Here is a tiny trained network, its code and every weight. The questions are about switching its units off for an input and a class, where a switched-off unit gives its printed mean instead of its output.

import numpy as np


def w(rows, s, z=0):
    codes = np.array(rows[::2]) - 128.0
    scale = np.full(codes.shape[1], s)
    scale[-1] = z or s
    return codes * scale


def f(y):
    return y / 2 * (1 + np.tanh(0.7978845608 * (y + 0.044715 * y**3)))


def log_softmax(a):
    a = a - a.max(-1, keepdims=True)
    return a - np.log(np.exp(a).sum(-1, keepdims=True))


def net(x, mask):
    res = np.array(x, float).reshape(1, 8) / 4 @ E
    y = f(res @ A[0][:, :-1].T + A[0][:, -1])
    res = res + np.where(mask, y, B[0][:, -1]) @ B[0][:, :-1]
    return log_softmax(res[-1] @ U[:, :-1].T + U[:, -1])


A, B = {}, {}
E = w([
[123,130,130,129,129,127,132,122,136,121],'x0',
[130,134,132,126,126,120,136,128,130,126],'x1',
[167,208,37,37,58,196,133,5,39,106],'x2',
[235,101,25,73,154,30,19,120,206,53],'x3',
[134,131,136,117,132,123,133,130,126,129],'x4',
[121,138,134,132,123,125,123,129,128,116],'x5',
[120,124,124,141,128,131,129,115,137,120],'x6',
[33,211,80,136,212,54,95,82,116,235],'x7',
],0.011)
A[0] = w([
[104,97,120,116,149,149,141,118,127,126,35],'N0',
[167,103,151,129,78,207,159,168,153,61,27],'N1',
[83,121,132,140,117,107,103,154,128,93,36],'N2',
[101,142,110,108,94,129,132,134,138,116,50],'N3',
[166,92,148,127,70,174,127,140,113,72,81],'N4',
[89,46,183,168,202,80,103,218,178,134,95],'N5',
[152,153,96,145,130,110,141,155,129,114,1],'N6',
[111,139,129,121,161,110,136,112,117,116,32],'N7',
[153,159,146,141,130,136,146,142,112,153,13],'N8',
[71,100,144,97,117,161,117,128,121,133,34],'N9',
[156,164,116,73,83,177,112,24,85,108,88],'N10',
[105,164,96,160,170,88,142,118,125,156,5],'N11',
[221,95,30,107,186,16,45,146,210,66,43],'N12',
[42,228,82,154,200,58,96,98,102,217,23],'N13',
[57,149,199,187,128,224,255,157,73,195,56],'N14',
[128,58,188,203,164,61,142,248,211,147,121],'N15',
[138,134,163,109,123,138,104,115,149,145,90],'N16',
[167,198,26,71,45,200,145,42,59,110,126],'N17',
[99,173,124,136,206,86,103,82,109,203,17],'N18',
[220,57,183,151,53,203,175,180,122,32,38],'N19',
],0.0092,0.0053)
B[0] = w([
[115,123,110,125,117,117,127,125,122,132,123],'N0',
[108,106,75,88,143,119,120,162,190,188,179],'N1',
[132,134,126,142,138,157,110,137,112,144,129],'N2',
[117,143,109,109,113,137,139,164,108,138,126],'N3',
[90,75,92,104,178,103,115,138,174,152,176],'N4',
[173,170,128,179,181,198,178,94,91,66,208],'N5',
[108,145,131,125,105,130,122,145,144,128,125],'N6',
[118,108,125,137,146,134,116,133,131,131,128],'N7',
[131,141,108,125,123,140,100,120,134,125,128],'N8',
[135,135,135,114,123,88,119,100,140,105,133],'N9',
[151,170,142,188,172,166,154,121,81,105,208],'N10',
[111,111,114,102,131,140,122,137,150,165,153],'N11',
[142,93,204,118,11,64,52,98,88,85,252],'N12',
[77,57,69,53,161,112,155,171,217,189,220],'N13',
[198,104,195,117,2,43,8,84,86,55,236],'N14',
[149,224,108,171,177,204,204,109,45,115,223],'N15',
[88,118,132,140,109,140,137,122,113,149,124],'N16',
[157,210,148,204,156,193,200,132,90,92,255],'N17',
[100,75,82,104,157,105,131,175,186,166,182],'N18',
[32,78,74,56,166,76,141,160,218,231,217],'N19',
],0.0093,0.022)
U = w([
[140,211,128,171,193,195,211,104,69,113,227],'0',
[144,107,170,119,10,87,2,92,90,100,6],'1',
[78,73,86,79,196,117,153,137,212,211,153],'2',
],0.0098,0.002)

Each question gives the input, the list of numbers given to net, and the class t.
The units are the neurons (one row each of A and B). Each row of codes is followed by its name. A weight is (code - 128) times the scale printed after its matrix; where a second scale follows, it is the last column's (A, B and U).
mask holds one flag per neuron, in row order. A switched-off neuron (its flag False) gives its mean, the last column of its row in B, instead of its output. The means were averaged over made-up inputs and are rounded, as every weight is.
A unit's drop is (log p(t) with every unit on - log p(t) with that unit switched off) / (log p(t) with every unit on - log p(t) with every unit switched off).
The circuit of an input: a set's keep is (log p(t) with only the set's units on - log p(t) with every unit switched off) / (log p(t) with every unit on - log p(t) with every unit switched off). Starting from the 12 units with the biggest drops (on a tie, the unit counted first), units are removed one at a time, each time the one whose removal leaves the highest keep (on an exact tie, the one counted first), for as long as the keep stays at least 0.8.
circuit, biggest first: the units of the circuit, biggest drop first
unit that matters most: the unit with the biggest drop
top k neurons: the k neurons with the biggest drops, biggest first
drop of u: that unit's drop, to one decimal
input [2,-4,-4,-1,6,6,3,-5], class 2: unit that matters most	N19
input [-5,4,-7,1,6,4,6,-8], class 2: top 2 neurons	[N19; N17]
input [8,-8,-3,-1,0,3,-2,-5], class 2: top 2 neurons	[N19; N17]
input [5,-5,-3,-7,-8,1,-5,-7], class 1: top 3 neurons	[N14; N13; N18]
input [3,-8,7,-8,-1,-1,6,-6], class 1: top 2 neurons	[N14; N15]
input [-5,1,5,4,1,3,7,-1], class 0: top 2 neurons	[N14; N17]
input [-1,-4,-6,-2,7,7,6,6], class 0: top 2 neurons	[N15; N5]
input [-1,2,-5,4,-7,1,3,4], class 0: top 3 neurons	[N15; N14; N5]
input [-3,-5,0,-4,1,7,-5,-4], class 1: top 2 neurons	[N14; N13]
input [6,-4,-4,0,-4,5,8,-6], class 2: top 2 neurons	[N19; N17]
input [5,2,4,5,3,5,4,-7], class 2: top 2 neurons	[N19; N14]
input [1,-2,2,2,-4,-3,-6,-2], class 0: top 2 neurons	[N14; N13]
input [-7,3,7,4,-6,6,-2,-6], class 0: top 2 neurons	[N17; N10]
input [-7,-1,-3,6,2,-6,7,6], class 1: circuit, biggest first	[N12]
input [7,0,-3,3,1,8,-2,-1], class 0: top 2 neurons	[N14; N15]
input [5,8,-1,-4,8,-6,-7,3], class 1: drop of N14	1.1
input [8,-7,0,-7,0,4,8,-6], class 1: drop of N14	5.1
input [2,3,-6,4,-1,3,5,1], class 0: drop of N15	1.1
